Below are the code and all the weights of a small trained network. Each question names an input and a class and asks about switching units off, where a switched-off unit gives its printed mean instead of its output.

import numpy as np


def w(rows, s, z=0):
    codes = np.array(rows[::2]) - 128.0
    scale = np.full(codes.shape[1], s)
    scale[-1] = z or s
    return codes * scale


def f(y):
    return y / 2 * (1 + np.tanh(0.7978845608 * (y + 0.044715 * y**3)))


def log_softmax(a):
    a = a - a.max(-1, keepdims=True)
    return a - np.log(np.exp(a).sum(-1, keepdims=True))


def net(x, mask):
    res = np.array(x, float).reshape(1, 8) / 4 @ E
    y = f(res @ A[0][:, :-1].T + A[0][:, -1])
    res = res + np.where(mask, y, B[0][:, -1]) @ B[0][:, :-1]
    return log_softmax(res[-1] @ U[:, :-1].T + U[:, -1])


A, B = {}, {}
E = w([
[137,168,98,114,94,152,106],'x0',
[6,43,67,186,103,180,127],'x1',
[131,126,125,117,125,134,129],'x2',
[142,102,127,126,148,140,150],'x3',
[76,192,221,165,166,240,123],'x4',
[134,87,121,134,171,158,2],'x5',
[116,174,104,130,112,122,101],'x6',
[136,102,144,114,116,139,134],'x7',
],0.0087)
A[0] = w([
[148,113,203,153,162,196,123,197],'N0',
[164,159,100,73,136,54,192,204],'N1',
[24,123,79,125,134,217,180,177],'N2',
[171,194,208,80,89,51,169,225],'N3',
[254,181,190,105,170,139,33,202],'N4',
[127,154,92,87,147,139,103,125],'N5',
[102,104,68,121,109,80,140,167],'N6',
[205,129,150,78,76,133,160,193],'N7',
[156,123,77,77,112,71,168,196],'N8',
[171,188,108,150,109,162,121,115],'N9',
[177,72,29,108,114,48,68,252],'N10',
[151,40,76,117,67,69,156,230],'N11',
[98,35,124,133,156,160,76,214],'N12',
[76,93,76,194,106,107,225,194],'N13',
[163,148,123,107,165,27,191,162],'N14',
[100,169,222,115,95,170,191,194],'N15',
[133,194,199,160,163,150,164,158],'N16',
[213,106,121,129,203,91,48,216],'N17',
[92,99,117,188,173,173,78,127],'N18',
],0.008,0.0043)
B[0] = w([
[94,206,144,157,164,159,108,193],'N0',
[242,184,184,160,69,206,110,217],'N1',
[76,160,180,76,54,93,181,220],'N2',
[215,182,155,147,180,248,113,243],'N3',
[143,122,138,96,254,70,34,238],'N4',
[117,61,143,113,159,131,76,134],'N5',
[169,92,77,163,58,97,117,182],'N6',
[190,158,158,192,154,145,120,188],'N7',
[215,151,177,169,10,137,113,203],'N8',
[150,113,141,101,161,135,150,143],'N9',
[181,66,118,91,53,104,47,255],'N10',
[160,139,57,141,35,134,81,239],'N11',
[89,173,170,106,7,125,41,212],'N12',
[101,126,63,137,37,110,203,221],'N13',
[186,190,156,147,58,207,74,206],'N14',
[96,164,51,90,203,152,223,208],'N15',
[93,118,93,116,198,181,149,195],'N16',
[157,50,206,94,172,82,5,206],'N17',
[127,187,194,138,38,172,80,180],'N18',
],0.006,0.0091)
U = w([
[157,231,227,210,34,184,78,218],'0',
[206,59,157,117,144,47,38,1],'1',
[169,216,117,186,202,195,169,114],'2',
[81,137,154,119,255,95,53,176],'3',
[151,145,42,193,11,46,195,46],'4',
[83,55,88,105,56,62,45,154],'5',
[16,169,122,17,91,64,241,143],'6',
],0.0062,0.0019)

Each question gives the input, the list of numbers given to net, and the class t.
The units are the neurons (one row each of A and B). Each row of codes is followed by its name. A weight is (code - 128) times the scale printed after its matrix; where a second scale follows, it is the last column's (A, B and U).
mask holds one flag per neuron, in row order. A switched-off neuron (its flag False) gives its mean, the last column of its row in B, instead of its output. The means were averaged over made-up inputs and are rounded, as every weight is.
A unit's drop is (log p(t) with every unit on - log p(t) with that unit switched off) / (log p(t) with every unit on - log p(t) with every unit switched off).
The circuit of an input: a set's keep is (log p(t) with only the set's units on - log p(t) with every unit switched off) / (log p(t) with every unit on - log p(t) with every unit switched off). Starting from the 12 units with the biggest drops (on a tie, the unit counted first), units are removed one at a time, each time the one whose removal leaves the highest keep (on an exact tie, the one counted first), for as long as the keep stays at least 0.8.
units of the circuit, in order: the units of the circuit, biggest drop first
k most important neurons: the k neurons with the biggest drops, biggest first
drop when u is switched off: that unit's drop, to one decimal
input [2,0,-3,7,-6,-7,-3,-5], class 0: units of the circuit, in order	N1
input [-5,4,4,-3,-7,0,-8,-4], class 4: units of the circuit, in order	N13, N4
input [-4,8,-6,3,1,-8,8,1], class 6: units of the circuit, in order	N2, N1
input [-8,-5,-8,-5,-8,0,-4,-1], class 0: 3 most important neurons	N14, N1, N8
input [-7,-1,4,-8,-2,7,8,5], class 1: units of the circuit, in order	N17, N4
input [-7,7,-2,-2,-1,-1,-6,2], class 4: 3 most important neurons	N13, N17, N4
input [2,-1,4,8,1,-8,-1,1], class 2: 3 most important neurons	N15, N12, N10
input [4,-3,1,2,0,8,-5,0], class 1: 2 most important neurons	N17, N15
input [7,0,-1,2,-4,6,8,-7], class 1: 2 most important neurons	N17, N13
input [-2,-1,5,-2,-8,-6,-8,-7], class 0: 4 most important neurons	N1, N14, N3, N8
input [-8,-3,1,8,-6,-2,4,1], class 0: 2 most important neurons	N14, N1
input [-1,6,-5,-5,0,-6,7,4], class 4: 2 most important neurons	N13, N6
input [5,-2,4,-4,-8,2,5,5], class 1: 2 most important neurons	N10, N17
input [-5,8,-8,8,-5,-2,-4,-8], class 4: units of the circuit, in order	N13
input [8,-7,5,-6,2,2,-8,-1], class 3: drop when N4 is switched off	0.3
input [-1,-8,-2,6,2,0,-4,0], class 2: drop when N17 is switched off	-0.1
input [-4,8,2,-6,5,-5,7,7], class 6: drop when N12 is switched off	0.0
input [0,2,-2,3,-2,-1,3,-4], class 4: 2 most important neurons	N4, N17
